Below is a small trained network, with its code and all its weights. Each question gives an input and a class and asks what happens when units are switched off, that is, made to give their printed mean instead of their output.

import numpy as np


def w(rows, s, z=0):
    codes = np.array(rows[::2]) - 128.0
    scale = np.full(codes.shape[1], s)
    scale[-1] = z or s
    return codes * scale


def norm(h):
    return h / np.sqrt((h * h).mean(-1, keepdims=True) + 1e-5)


def f(y):
    return np.maximum(y, 0)


def log_softmax(a):
    a = a - a.max(-1, keepdims=True)
    return a - np.log(np.exp(a).sum(-1, keepdims=True))


def net(x, mask):
    res = np.array(x, float).reshape(1, 2) / 4 @ E
    u = 0
    for l in range(2):
        y = f(norm(res) @ A[l][:, :-1].T + A[l][:, -1])
        res = res + np.where(mask[u : u + 5], y, B[l][:, -1]) @ B[l][:, :-1]
        u += 5
    return log_softmax(norm(res)[-1] @ U[:, :-1].T + U[:, -1])


A, B = {}, {}
E = w([
[209,118,161,2],'x0',
[227,164,37,142],'x1',
],0.0096)
A[0] = w([
[66,173,78,143,4],'0.n1',
[113,114,108,114,93],'0.n2',
[112,145,88,155,175],'0.n3',
[5,90,146,145,163],'0.n4',
[56,51,193,39,59],'0.n5',
],0.013,0.004)
B[0] = w([
[23,103,61,140,162],'0.n1',
[139,87,171,107,128],'0.n2',
[30,215,93,45,187],'0.n3',
[240,106,242,124,243],'0.n4',
[24,208,49,2,254],'0.n5',
],0.0072,0.0086)
A[1] = w([
[194,147,166,41,163],'1.n1',
[87,141,57,87,16],'1.n2',
[181,102,252,191,225],'1.n3',
[213,154,83,84,5],'1.n4',
[130,136,184,219,125],'1.n5',
],0.012,0.0033)
B[1] = w([
[149,149,90,141,255],'1.n1',
[156,94,146,166,187],'1.n2',
[180,57,201,241,179],'1.n3',
[150,4,123,143,187],'1.n4',
[185,149,200,64,161],'1.n5',
],0.014,0.0087)
U = w([
[91,204,128,44,248],'0',
[197,34,70,138,199],'1',
[113,125,147,149,1],'2',
[62,200,65,221,209],'3',
[127,145,145,145,3],'4',
[65,246,190,193,65],'5',
[146,101,254,210,204],'6',
[110,121,147,149,12],'7',
],0.017,0.0081)

Each question gives the input, the list of numbers given to net, and the class t.
The units are the neurons (one row each of A and B). Each row of codes is followed by its name. A weight is (code - 128) times the scale printed after its matrix; where a second scale follows, it is the last column's (A, B and U).
mask holds one flag per neuron, layer by layer. A switched-off neuron (its flag False) gives its mean, the last column of its row in B, instead of its output. The means were averaged over made-up inputs and are rounded, as every weight is.
A unit's drop is (log p(t) with every unit on - log p(t) with that unit switched off) / (log p(t) with every unit on - log p(t) with every unit switched off).
The circuit of an input: a set's keep is (log p(t) with only the set's units on - log p(t) with every unit switched off) / (log p(t) with every unit on - log p(t) with every unit switched off). Starting from all 10 units, units are removed one at a time, each time the one whose removal leaves the highest keep (on an exact tie, the one counted first), for as long as the keep stays at least 0.8.
units of the circuit, in order: the units of the circuit, biggest drop first
most important unit: the unit with the biggest drop
top k neurons: the k neurons with the biggest drops, biggest first
top k neurons in layer l: the k neurons of layer l with the biggest drops, biggest first
drop when u is switched off: that unit's drop, to one decimal
input [-5,0], class 6: units of the circuit, in order -> 0.n5
input [-5,-1], class 6: top 2 neurons -> 0.n5, 0.n4
input [-1,2], class 3: top 2 neurons in layer 1 -> 1.n4, 1.n3
input [-4,1], class 5: top 4 neurons in layer 1 -> 1.n4, 1.n3, 1.n1, 1.n5
input [-7,1], class 5: top 3 neurons in layer 0 -> 0.n3, 0.n1, 0.n5
input [-6,1], class 5: top 2 neurons in layer 1 -> 1.n4, 1.n3
input [0,0], class 0: top 2 neurons in layer 0 -> 0.n1, 0.n4
input [-8,0], class 6: top 3 neurons -> 0.n5, 0.n4, 1.n5
input [-2,1], class 3: top 3 neurons in layer 0 -> 0.n3, 0.n5, 0.n1
input [-6,-2], class 6: top 2 neurons in layer 0 -> 0.n4, 0.n5
input [-4,7], class 3: top 2 neurons in layer 0 -> 0.n4, 0.n3
input [-1,0], class 6: top 2 neurons in layer 0 -> 0.n5, 0.n4
input [1,-4], class 0: drop when 0.n5 is switched off -> 3.3
input [0,-6], class 0: drop when 0.n5 is switched off -> 2.7
input [-7,-3], class 6: most important unit -> 0.n4
input [-1,1], class 3: drop when 1.n4 is switched off -> 0.1
input [-8,1], class 5: drop when 0.n2 is switched off -> 0.0
